Below are the code and all the weights of a small trained network. Each question names an input and a target symbol and asks about switching units off, where a switched-off unit gives its printed mean instead of its output.

import numpy as np


def w(rows, s, z=0):
    codes = np.array(rows[::2]) - 128.0
    scale = np.full(codes.shape[1], s)
    scale[-1] = z or s
    return codes * scale


def norm(h):
    return h / np.sqrt((h * h).mean(-1, keepdims=True) + 1e-5)


def f(y):
    return y / 2 * (1 + np.tanh(0.7978845608 * (y + 0.044715 * y**3)))


def softmax(a):
    e = np.exp(a - a.max(-1, keepdims=True))
    return e / e.sum(-1, keepdims=True)


def log_softmax(a):
    a = a - a.max(-1, keepdims=True)
    return a - np.log(np.exp(a).sum(-1, keepdims=True))


def net(x, mask):
    ids = ['ΔΦΩαγεηθτψ'.index(c) for c in x.split()]
    T = len(ids)
    res = E[ids] + P[:T]
    u = 0
    for l in range(2):
        q, k, v = (norm(res) @ M[l].T for M in (Q, K, V))
        z = softmax(np.where(np.tri(T) > 0, q @ k.T / 3**0.5, -1e9)) @ v
        res = res + np.where(mask[u], z, O[l][:, -1]) @ O[l][:, :-1]
        u += 1
        y = f(norm(res) @ A[l][:, :-1].T + A[l][:, -1])
        res = res + np.where(mask[u : u + 12], y, B[l][:, -1]) @ B[l][:, :-1]
        u += 12
    return log_softmax(norm(res)[-1] @ U[:, :-1].T + U[:, -1])


Q, K, V, O, A, B = {}, {}, {}, {}, {}, {}
E = w([
[61,158,181],'Δ',
[99,127,188],'Φ',
[251,31,99],'Ω',
[57,158,183],'α',
[158,125,205],'γ',
[186,106,204],'ε',
[213,74,134],'η',
[16,122,223],'θ',
[18,98,129],'τ',
[124,154,60],'ψ',
],0.014)
P = w([
[66,155,109],'0',
[95,169,146],'1',
[106,159,147],'2',
[132,148,165],'3',
[147,132,181],'4',
[163,120,191],'5',
[186,117,213],'6',
[199,123,233],'7',
[217,135,253],'8',
],0.007)
Q[0] = w([
[204,113,25],'0.h1',
[160,254,87],'0.h1',
[68,46,134],'0.h1',
],0.0082)
K[0] = w([
[85,150,141],'0.h1',
[152,233,105],'0.h1',
[2,140,155],'0.h1',
],0.0084)
V[0] = w([
[191,255,95],'0.h1',
[150,224,45],'0.h1',
[59,164,78],'0.h1',
],0.011)
O[0] = w([
[61,100,80,111],'0.h1',
[105,69,66,5],'0.h1',
[132,51,248,10],'0.h1',
],0.013,0.0035)
A[0] = w([
[175,180,118,2],'0.n1',
[197,129,92,181],'0.n2',
[157,79,31,98],'0.n3',
[130,13,127,162],'0.n4',
[227,83,175,171],'0.n5',
[222,111,141,64],'0.n6',
[140,177,36,127],'0.n7',
[10,158,65,131],'0.n8',
[187,121,150,89],'0.n9',
[186,78,87,123],'0.n10',
[210,110,151,69],'0.n11',
[176,175,109,16],'0.n12',
],0.013,0.0045)
B[0] = w([
[92,133,148,166],'0.n1',
[91,139,109,204],'0.n2',
[172,125,99,174],'0.n3',
[88,146,118,167],'0.n4',
[84,114,121,253],'0.n5',
[97,166,197,194],'0.n6',
[91,140,127,174],'0.n7',
[95,139,246,187],'0.n8',
[104,113,146,174],'0.n9',
[154,185,115,151],'0.n10',
[95,147,215,186],'0.n11',
[89,144,120,161],'0.n12',
],0.011,0.0058)
Q[1] = w([
[61,96,105],'1.h1',
[127,195,188],'1.h1',
[137,168,248],'1.h1',
],0.014)
K[1] = w([
[117,157,210],'1.h1',
[62,173,23],'1.h1',
[2,110,94],'1.h1',
],0.0079)
V[1] = w([
[6,131,170],'1.h1',
[4,121,101],'1.h1',
[254,38,143],'1.h1',
],0.0091)
O[1] = w([
[110,184,80,234],'1.h1',
[80,101,61,200],'1.h1',
[216,255,99,2],'1.h1',
],0.0059,0.0091)
A[1] = w([
[102,219,138,120],'1.n1',
[64,140,108,124],'1.n2',
[71,26,23,118],'1.n3',
[67,134,131,115],'1.n4',
[109,47,95,135],'1.n5',
[147,76,124,194],'1.n6',
[178,202,146,137],'1.n7',
[66,121,168,169],'1.n8',
[136,107,248,255],'1.n9',
[100,124,115,107],'1.n10',
[32,95,33,149],'1.n11',
[132,159,69,113],'1.n12',
],0.013,0.0055)
B[1] = w([
[176,163,159,186],'1.n1',
[158,166,147,179],'1.n2',
[143,157,219,162],'1.n3',
[94,96,151,183],'1.n4',
[87,163,218,138],'1.n5',
[141,70,184,127],'1.n6',
[136,54,255,139],'1.n7',
[157,112,161,232],'1.n8',
[181,102,64,247],'1.n9',
[184,144,155,137],'1.n10',
[111,65,157,190],'1.n11',
[130,105,56,124],'1.n12',
],0.0098,0.013)
U = w([
[132,92,119,92],'Δ',
[149,108,140,103],'Φ',
[126,131,75,254],'Ω',
[155,87,121,132],'α',
[138,132,129,91],'γ',
[135,207,166,150],'ε',
[68,194,131,146],'η',
[182,114,155,109],'θ',
[181,71,139,118],'τ',
[4,37,164,97],'ψ',
],0.016,0.008)

Each question gives the input, a string of symbols that net reads in full, and the target symbol t.
The units are the heads (3 rows each of Q, K, V and O) and the neurons (one row each of A and B). Each row of codes is followed by its name. A weight is (code - 128) times the scale printed after its matrix; where a second scale follows, it is the last column's (O, A, B and U).
mask holds one flag per unit, layer by layer, with each layer's heads first. A switched-off unit (its flag False) gives its mean, the last column of its rows in O or B, instead of its output. The means were averaged over made-up inputs and are rounded, as every weight is.
A unit's drop is (log p(t) with every unit on - log p(t) with that unit switched off) / (log p(t) with every unit on - log p(t) with every unit switched off).
The circuit of an input: a set's keep is (log p(t) with only the set's units on - log p(t) with every unit switched off) / (log p(t) with every unit on - log p(t) with every unit switched off). Starting from the 12 units with the biggest drops (on a tie, the unit counted first), units are removed one at a time, each time the one whose removal leaves the highest keep (on an exact tie, the one counted first), for as long as the keep stays at least 0.8.
circuit, biggest first: the units of the circuit, biggest drop first
most important unit: the unit with the biggest drop
k most important neurons: the k neurons with the biggest drops, biggest first
top k neurons in layer l: the k neurons of layer l with the biggest drops, biggest first
drop when u is switched off: that unit's drop, to one decimal
input ψ ε Ω ε ε α Δ, target ε: circuit, biggest first -> [0.h1 0.n5]
input Ω Ω Δ η Φ, target ε: 3 most important neurons -> [0.n5 0.n3 1.n9]
input θ Φ ψ Ω ε ε η, target ε: circuit, biggest first -> [0.h1 0.n6 1.n11]
input Ω Ω η, target η: 2 most important neurons -> [1.n9 0.n7]
input Ω α ε ε θ ψ ε Ω, target ψ: most important unit -> 0.n11
input ψ Δ ε ψ θ ε, target ψ: top 3 neurons in layer 0 -> [0.n5 0.n4 0.n8]
input Ω ψ Ω, target ψ: top 2 neurons in layer 0 -> [0.n4 0.n2]
input γ η ε, target η: 2 most important neurons -> [0.n7 1.n9]
input α ψ γ ε ψ ε ε η, target η: top 2 neurons in layer 0 -> [0.n6 0.n10]
input Φ ε ε η, target ε: circuit, biggest first -> [0.h1 1.n11]
input ε ε ψ ε η, target ψ: top 2 neurons in layer 1 -> [1.n11 1.n4]
input ψ ε τ α Δ, target τ: 2 most important neurons -> [0.n2 0.n5]
input ε Ω Δ, target ε: top 2 neurons in layer 1 -> [1.n11 1.n1]
input α ε ψ ε η, target ψ: most important unit -> 0.n5
input ε Ω τ ψ ε ε γ Ω, target ε: 2 most important neurons -> [0.n6 0.n10]
input Δ ψ τ ε τ ε η α ψ, target ψ: 2 most important neurons -> [1.n11 0.n7]
input ε γ Ω ε α α, target ε: 2 most important neurons -> [0.n5 1.n11]
input Ω η τ Ω ψ ε, target ψ: 2 most important neurons -> [0.n8 0.n5]
input η ψ ε ε α τ θ, target τ: top 2 neurons in layer 1 -> [1.n9 1.n3]
input α ε ε ε Ω τ, target τ: top neuron in layer 1 -> [1.n9]
input ψ τ Ω η α ε ε, target ε: drop when 1.n3 is switched off -> 0.0
input Ω γ ψ ψ, target ψ: drop when 0.h1 is switched off -> 0.1
input ε γ α, target ε: drop when 0.h1 is switched off -> 0.2
input ε Φ ε ε Φ, target ε: drop when 0.n2 is switched off -> -0.1
